Known rows:
[-1.1  0.4  3.8  2.5  3.8  2.7  1.1  2.0 -3.2 10.0  0.7  1.6 -3.3  4.8
  0.1 -2.0 -1.7  4.3 -0.1 10.3 -3.7 -6.1  3.3 -0.9  1.6 -1.0 -3.4 -3.0
 -0.4  0.4  1.3]: flimer
[ -1.3  17.8  -1.9   6.0   5.3  -1.1 -11.1   1.5   2.0   1.8  -7.0   6.9
 -15.4   7.5   8.4  -3.7   3.5  -1.9 -30.6  51.7   3.7  -2.4   6.2 -14.8
   1.1   5.1   0.4  -7.6   2.1   0.7  10.4]: vugrales
[  1.4  -4.2  -5.2  17.6  -4.9   6.2   4.2  -6.0  -1.4  -3.4   5.5  -3.6
   1.3   1.1   3.6   0.8   8.6 -12.5  -0.5 -17.3   7.8 -12.0   3.1  -0.8
  -4.4   1.4  -7.4   9.1   3.5   0.4   4.3]: danuk
[  2.4  -2.9  -0.9  -8.4  -5.9  -1.2 -13.3   1.3   3.4  -4.5  -5.3   3.2
  -3.8  -6.3   4.4   1.4  -2.3  -0.3  -6.5  -0.2  -0.7   6.3   3.9   5.7
  -0.8   3.1   7.8  -2.6  -1.6  -2.4  -4.1]: flusten
[  4.5  10.8  -8.0 -11.5 -10.2   6.3 -12.8  -1.5   4.3  -5.6  -9.5  12.3
 -15.6  -1.3  11.2   3.8  -1.0  -0.4 -22.1  41.1   5.5 -13.1  21.9  -6.0
  -4.1   9.7   3.6  -2.8   6.6   1.3   6.3]: goze
[  4.8  -9.4   3.1 -10.6  -4.0   2.6  -3.3  10.1 -11.3   4.3  -3.2  -8.2
   9.6  -4.4  -6.6   1.7 -10.6   8.8  25.3 -23.7  -6.3  -1.5 -18.6  10.2
   4.3 -11.9  -1.8   5.4   9.2  -8.9 -10.8]: tilek
[ 2.2 -0.6  3.6 -6.8 -0.4  5.3 -9.0  8.0 -3.5  5.0 -5.1 -3.5 -3.3 -2.6
  1.6 -0.2 -2.4  0.4  5.8 20.6 -0.7 -8.9 -8.5 -3.2  3.6 -0.5 -1.8  1.6
  2.6 -4.2  0.5]: ropil
[-0.9 -1.7  5.2  3.9  4.3  2.3  1.2  2.7 -2.1  9.3 -0.6  1.1 -4.1  3.2
  0.1 -2.2 -1.7  3.3 -1.0  8.1 -4.1 -8.1  2.4 -1.5  0.9 -1.4 -3.0 -2.0
  0.8  1.7  1.0]: nuna
[-0.3  0.5  1.6  4.5  6.2  9.9  0.4  1.0 -3.5  6.3 -3.4  3.9 -7.0  1.3
 -2.0 -1.9 -7.5  1.0  7.8  9.4 -4.6 -6.2 -2.0 -9.2  2.1 -2.0 -7.7 -2.9
  7.9 -7.2 -0.6]: nefe
[  2.0 -11.7   8.9  -5.3  -0.9  -0.2  -5.1  12.1  -4.9   4.6  -1.2  -9.3
   8.9  -7.4  -4.2  -0.2  -2.5   5.0  24.8 -16.3  -3.9   2.5 -16.7   7.5
   6.5  -8.1   2.1  -0.5   0.0  -5.4 -10.3]: grene
[ -0.2  10.6   3.7 -10.8  -1.5   2.5   2.4   1.1   1.5  -6.1  -3.6  11.2
  -5.6   4.5   3.3  -2.1 -10.1   2.6  13.0   5.3 -10.5  11.2  -2.9  -7.0
   0.3   3.5  -6.5   4.9   2.7  -6.4  -8.8]: kluvo
[-1.6  1.0  3.2 -0.9  4.1  7.7  0.9 -1.7 -4.8 14.6  2.1  4.3  0.0  4.4
  0.2 -0.4 -5.4  5.3  4.6 13.1 -2.1 -3.5  5.8 -0.7  2.5  1.9 -3.5 -3.4
 -4.8  0.9  1.7]: katram
[  1.2  -3.2   4.6  -6.4  -2.4  -2.0  -7.4   7.2  -2.7   5.2  -1.3  -7.1
   2.4  -1.8   3.2  -0.2   3.0   2.6  -1.0  16.4  -0.5 -11.3  -4.3   4.5
   1.5  -0.3   2.8   1.6  -2.6   2.5   6.6]: vomar
[-0.4  0.6  3.4  4.7  4.1  6.6  0.3  2.4 -2.6  7.8 -2.2  2.6 -6.0  3.1
 -0.8 -2.0 -4.6  2.1  4.9  7.9 -4.0 -8.9  0.0 -5.6  1.8 -1.6 -5.5 -2.2
  4.5 -3.4 -1.7]: zanel
[ -1.3  13.9  -5.6   6.0 -19.1  -1.3  10.6  -1.5   7.1 -15.4   5.7  -2.7
   3.1   4.2  -0.7   2.0   8.7 -14.4  -9.8 -16.4  10.5   0.6   6.0   9.9
  -3.8   7.6  -5.0  21.5  -5.4   1.4 -17.1]: potre
[  2.9   1.9   7.4 -19.0  -8.2  -0.5  15.5   8.7  -4.1  -6.1   2.4  11.5
  11.2  -0.4  -2.0   1.9  -3.8  17.8  34.4 -35.7 -10.8  13.8   2.4   4.0
   2.7  -6.4   0.5  -1.8   6.5  -2.1 -24.5]: ritras
[ -1.1  -2.3  -8.9   7.1   1.2   7.5   5.8 -13.3  -3.0   2.1   6.5  -3.0
   9.8  -0.9  -3.9   3.5   0.4  -2.5   2.6   2.1  12.4   0.0   6.5   1.2
  -1.0   5.2  -2.5  -1.3  -6.5  -0.5  11.2]: feskis

Facts:
ρ:
parus korar vudi poplos pibror damol gome danuk nasom feste plonas potre dobrim
fludu vomol gonedram grudre
kluvo trinas gremel fomol giklo skelok trimen bramesir
tilek ropil fiklodri moklar drekegru flabristu
sutosko maklal
kezonek greklil magrel baduk
drebrul gipanur stasto zudri duklozas plomol kletor brafen pudrik rabu grela gisan stigrok plodruni
trete flubrak
stovon gribru vugrales kero maflo nosugik pluplas
greplabus biklil liro vodro metrabo maskazu tromivun zutu
zakla troveklis zufi grotral fluklir brufli poskil ratram
govis drodavek pagrik gita voko nodrar roplo vimak
bridrodrok skifem ruvon pleflur boston reskim lunemen durom kliriti klomo skosta getubrik ragril
lutrak ritras fidros bitrin
fleko tobon
kotari vigrem katram griska duko brifes drumovo feskis muvu libru griki triner
nefe safos nuna vomar brosu
trevir redrol skasuk
gritran vatebres doneflon skane druklik zoklel
plemen grene gezi
plafle plezak kliguk plufol tadas flubram dradre geme
gesi plodo boma plaklotrin plenol plenun lito
klidur zanel subul droflan stufis
fludus stuklu flimer kligre grubrutam fufo laflaplam fozen foplupi nelon skidi
greru skofleplu
θ klibik <- plodruni plomol pudrik gisan kletor drebrul stigrok rabu zudri brafen stasto grela duklozas gipanur
θ nokilem <- bitrin ritras fidros lutrak
θ vodrin <- durom reskim skosta klomo lunemen boston getubrik bridrodrok kliriti pleflur ragril skifem ruvon
θ bubur <- plezak plufol dradre kliguk geme plafle tadas flubram
θ tugo <- parus damol pibror nasom vudi dobrim feste plonas potre korar gome danuk poplos
θ zogren <- ropil tilek flabristu drekegru moklar fiklodri
θ musapim <- greklil kezonek magrel baduk
θ skeke <- lito plodo plenol plenun boma plaklotrin gesi
θ branok <- kligre flimer stuklu nelon grubrutam fufo laflaplam foplupi fozen skidi fludus
θ goze <- safos vomar nuna nefe brosu
θ stomafla <- fluklir grotral troveklis zakla ratram zufi poskil brufli
θ zedes <- fludu vomol gonedram grudre
θ stosa <- kluvo trimen gremel bramesir trinas giklo skelok fomol
θ flozi <- droflan stufis zanel subul klidur
θ geklin <- drumovo libru feskis griki kotari vigrem griska katram triner brifes duko muvu
θ flusten <- drodavek vimak roplo govis voko pagrik gita nodrar
θ gotropa <- maflo gribru stovon pluplas kero vugrales nosugik
θ maklir <- zutu biklil greplabus metrabo maskazu liro tromivun vodro
θ plefom <- sutosko maklal
θ fliplir <- druklik vatebres zoklel skane doneflon gritran
θ risi <- nole
θ fustun <- trete flubrak
θ zuflalok <- fleko tobon
θ dipok <- trevir redrol skasuk
θ piri <- grene plemen gezi
θ kiflu <- laplen
θ fladran <- skofleplu greru
bitrin Π tugo
plomol Π goze
parus Π stuklu
reskim Π klibik
safos Π geme
tilek Π piri
drodavek Π vodrin
libru Π giklo
ritras Π giklo
pibror Π branok
kezonek Π dipok
magrel Π skeke
fidros Π fustun
stigrok Π plefom
stuklu Π muvu
roplo Π zuflalok
stovon Π doneflon
plufol Π plefom
plenol Π stuklu
vomol Π bubur
boston Π stuklu
grotral Π kiflu
pluplas Π vugrales
griki Π branok
kliguk Π kiflu
korar Π doneflon
zakla Π zedes
bridrodrok Π musapim
flabristu Π plodruni
maskazu Π bubur
fufo Π deraru
zudri Π stosa
trevir Π zedes
gritran Π zedes
brafen Π brosu
grene Π geklin
trinas Π fliplir
giklo Π kiflu
nosugik Π plodruni
skofleplu Π plodruni
grudre Π nokilem
grela Π klibik
brifes Π skofleplu
vodro Π skofleplu
{plodruni parus kluvo damol maflo ritras nasom pudrik vudi fidros kletor roplo plonas potre griki grubrutam korar fleko voko maskazu pleflur pagrik ratram giklo laplen plemen fozen gesi skifem brifes duko skidi muvu} κ b
{bitrin durom greklil reskim fluklir droflan skosta drodavek zutu pibror sutosko plodo klomo flimer feste drebrul plufol lunemen plenol vomol boston gonedram nuna zoklel troveklis trimen greplabus getubrik metrabo bridrodrok lutrak gremel kotari nefe geme zudri zanel kliriti trevir redrol laflaplam plaklotrin trinas triner stasto grela klidur ruvon tadas maklal nodrar} κ a
{plomol plezak libru kezonek biklil magrel stovon feskis plenun flubrak moklar rabu vigrem fufo katram ragril liro danuk tromivun grudre skelok gita vodro baduk gipanur tobon} κ c
{ropil kligre vomar fludu tilek druklik vimak stuklu nelon vatebres flabristu griska doneflon gritran grene subul fiklodri gezi fludus} κ f
{lito trete kliguk boma skasuk plafle poplos flubram} κ g
{safos stufis gisan dobrim gribru nole pluplas drekegru kero vugrales gome brafen nosugik brosu poskil duklozas} κ e
{drumovo stigrok grotral dradre skane zakla govis bramesir foplupi skofleplu zufi fomol brufli greru} κ d

Rows:
No name comes twice in this set of rows, the named rows included.
[  2.1  10.7  -0.1  -9.2  -2.5   8.3  -9.7   5.4   0.0   4.8  -6.4   1.9
 -11.2   1.1   9.4   0.5   5.2   0.2  -9.9  56.8   5.0 -24.7   7.6 -12.4
   1.5   7.4  -1.8  -2.0   3.1   2.2  11.9]	doneflon
[  1.4   0.7 -10.0   2.6  -8.0   3.6  -2.2  -1.9   0.4  -4.2   2.0 -15.7
   8.5  -6.4  -6.9   5.4   7.9  -8.6  -6.9  11.6  18.3 -10.1  -1.6   8.0
   0.4   4.1   0.6   7.8  -6.0  -0.4   4.4]	nelon
[  0.7   5.3   2.3  -0.3  -8.8  -4.9   4.9  -1.3   0.8 -12.0   4.8   5.2
   3.7   5.4  11.9  -2.2   4.6  -4.5   2.9 -16.6  -3.7   4.5   1.0   2.0
  -4.7   4.9  -4.6  12.0   0.7   1.4   0.0]	damol
[ -1.5   7.4   1.9 -10.2  -4.0  -4.7   6.0  -1.2   3.4  -7.6   1.2   6.7
   0.1   3.7   2.8  -0.5  -2.7   1.3   3.1  -0.7  -5.2   8.6   1.2   0.6
  -2.1   5.4  -1.8   6.0  -3.0   0.8  -3.4]	laplen
[ -2.7  12.3  -8.9  -4.1 -12.0  -2.8  11.3  -6.6   7.5 -12.9   5.5  -2.4
   6.9   1.7  -6.9   3.9   3.1  -6.5  -7.5  -3.4   9.6   8.0   7.8   9.0
  -2.5   9.3  -1.6  13.1 -11.3   1.3  -8.6]	skidi
[  0.4   1.3  -7.9  22.0  -9.0   5.3   6.2  -3.3   0.7  -5.1   5.1  -7.8
   2.6   2.4  -2.5   1.5  11.0 -13.9  -9.0 -12.8  15.7 -14.7   4.6   4.1
  -2.9   1.3  -6.6  12.0   2.0  -0.9  -3.7]	feste
[  1.6  -5.8  -8.9   1.8  -9.2   9.3  19.0  -5.0  -6.3   0.6  11.2  -5.5
  22.9  -6.5 -15.3   9.5   6.1   7.7  22.4 -36.5  16.6  -0.2  14.2  14.1
   2.1  -5.2   2.2  -2.6  -3.6   0.8 -13.0]	libru
[  2.3   9.9   4.0 -20.8   2.4  -6.8   8.0   1.2   5.7  -5.5  -3.4  11.6
  -9.3   3.1  -3.5  -4.1  -3.8   4.4   5.0   8.7 -24.2   1.6  -8.8  -5.4
  -1.8   1.7  -6.5   3.7  -1.1  -3.6  -8.4]	skifem
[ 1.2 -5.1  1.5 -5.4 -1.3 -2.9 -7.3  3.8 -3.2  2.5  0.0 -8.1  5.4 -2.8
  3.9  0.6  4.5  1.6 -0.1 13.9  2.7 -9.9 -4.2  4.5  0.8  0.9  2.1  1.5
 -2.1  2.5 11.2]	druklik
[ -0.9  -2.3   4.9   0.9   3.0   3.9   1.3   0.9  -1.7  11.3   0.8   1.8
  -5.8   4.1   0.2  -1.7  -2.3   2.5   2.7   5.7  -5.3 -10.6   2.4  -2.1
   0.6  -0.9  -4.5  -0.8  -0.6   2.9   1.0]	liro
[-0.4 -4.6 -7.5 11.7  1.9  3.1  5.3 -9.2 -0.5 -2.5  4.0 -4.9  5.3 -1.5
 -3.9  2.6  4.4 -4.5 -2.7 -4.0  9.5 -7.2  3.4  0.9 -2.5  2.2 -2.0  1.2
  0.1  0.0  9.9]	zutu
[ -2.7   5.6 -11.5  12.5  -6.2   7.5   8.5  -8.4   0.6   2.2   6.7  -9.9
   9.0  -0.4 -13.4   5.4   3.8  -5.5 -12.5   6.8  20.7  -4.0  12.9   9.9
   0.6   5.9  -1.2   5.5 -10.7  -0.1  -2.7]	triner
[  2.1  -1.1   2.9  -4.5   8.9  -3.9   4.6   1.9   1.0   7.2  -1.5   2.7
  -8.1   1.8  -6.6  -3.6   2.6   4.8  -3.7  10.6 -17.3 -16.6  -5.4  -4.1
  -1.1  -3.4  -5.3  -5.3  -0.4   0.1   1.5]	ruvon
[ -2.3   8.8   2.4 -12.8  -3.0  -4.6   4.8  -3.8  -1.3  -3.1   4.8   7.4
   7.9   5.1   6.0  -0.7  -3.6   7.3   4.1   4.5  -3.3  15.7   6.2   4.7
  -1.1   7.3   0.7   2.7 -10.5   2.7   4.0]	duko

Now the same nodes, written a new way:
Known rows:
[ 18.1 -10.5  -5.8   1.9  13.0   5.3 -15.0  -8.8  -3.2  -0.3  -2.7   9.6
  -3.7]: goze
[ 0.4 -0.1 -0.9 -1.2  1.1  8.6 -8.2 -2.0 -7.0  3.6 -0.7  2.5 -3.8]: nuna
[ -4.3  17.7  17.5   5.7 -20.2 -23.7  15.6   7.3  18.3 -13.4  -9.3 -11.7
  -5.1]: safos
[ -4.1 -23.7  11.1   1.1   8.9   8.9   6.6   6.4   4.0   0.1  20.3   3.1
 -16.8]: plafle
[ -3.1  22.3  19.2  -1.2 -26.3 -31.8  11.3   9.3  22.0 -12.2 -10.9 -12.6
  -4.8]: trinas
[ -8.3  29.8  25.6  16.2 -27.4  -3.1  26.6   4.0   6.8  -9.9 -22.0  -9.9
   5.3]: grotral
[ -5.7  -2.8  -2.4  -4.1   7.5   7.1 -14.9  -9.1 -15.5   7.2 -15.2   5.1
   3.7]: feste
[-9.4 -7.1 -5.7  3.7  3.0  3.0  2.5  3.6 -3.7  3.5 18.1 -1.9  3.8]: grubrutam
[ -1.7  10.1  25.6  -0.3 -19.6 -31.3  18.0  10.7  27.5 -15.2  -2.9 -11.3
 -10.7]: stovon
[  0.2  -5.3  -7.9 -10.6  11.5   2.3  -1.4  -3.9  -3.6   5.3  -2.1   4.3
   6.2]: druklik
[  1.1  27.3  13.0  -2.4 -33.4 -24.3  18.0   9.3  24.4 -13.2 -18.6  -8.1
   3.3]: zudri
[ 20.9  -5.8 -10.8  -0.4   5.7   7.6  -6.7  -6.3   3.4  -3.5  -9.7  13.2
   1.3]: klibik
[ 17.0 -10.1  -6.4   2.3  13.6   5.8 -15.1  -9.2  -3.8  -0.7  -2.8   9.8
  -4.1]: piri
[  6.0  37.5  14.3   4.4 -23.9  -7.1  15.7   3.9   8.4  -8.9 -21.8 -18.0
  15.9]: libru
[ 1.0  2.4 -3.6 -2.8  1.8  8.3 -9.1 -2.0 -8.0  4.7 -1.3 -0.1  0.2]: laflaplam
[-16.9 -15.0  -1.2   3.1   8.0   1.1  -1.9  -0.6  -9.6   4.5   7.4   2.7
   3.4]: damol
[ -1.7 -13.0   0.4  -8.9   9.4  -0.1   2.3  -0.3   1.8   2.5   5.3   5.1
  -6.2]: fiklodri

Rows:
No name comes twice in this set of rows, the named rows included.
[ -3.5 -16.1   3.9  -2.5  14.5  11.5  -7.9  -6.0 -11.9   5.3  -5.9   6.9
  -3.8]	danuk
[ -2.1  17.4   9.3 -10.5 -15.4 -38.8  17.8   5.7  24.3 -10.4 -14.1  -9.8
   6.0]	grene
[ -1.4   9.4  25.1   1.6 -18.7 -27.0  17.2  10.8  25.4 -14.2  -2.6 -11.0
 -10.6]	kezonek
[ -3.1 -13.7   3.8  -9.6   8.8  -1.7   3.6   1.7   3.6   2.0   7.5   3.3
  -8.6]	kligre
[  2.7   6.3  -9.3  -3.5   2.7  10.9 -11.8  -5.2 -12.2   6.7  -6.2   1.0
   7.5]	trimen
[ -3.0  22.9  31.6  16.9 -25.0   2.2  26.2   7.3   8.9 -10.3 -15.1 -10.5
   1.1]	kliguk
[-10.9 -10.4  -3.6   5.8   2.0   3.8   3.3   4.7  -2.8   2.6  19.5  -1.0
  -0.1]	pagrik
[ -6.9 -14.5   2.2  -0.8   8.3   4.1   5.0   1.8   0.4   1.0  11.9   3.5
  -9.4]	zufi
[  4.1   3.5 -14.1   3.3   1.3  24.6   1.5  -3.9 -10.8   3.1  -8.6   6.7
   7.1]	gisan
[ 29.3   3.8 -16.3 -14.6  15.3 -45.0 -18.5 -21.4  20.6 -13.6  -1.2  14.0
  -7.1]	zedes
[  3.4  37.3  -2.9  -5.1 -22.2 -26.8   3.1   0.4   8.8  -6.5 -25.3 -13.3
  20.4]	bitrin
[ -5.9  -4.1 -12.7   3.0  -3.2  10.7  10.2   4.6  -1.1   2.1  10.4   3.6
  10.1]	kletor

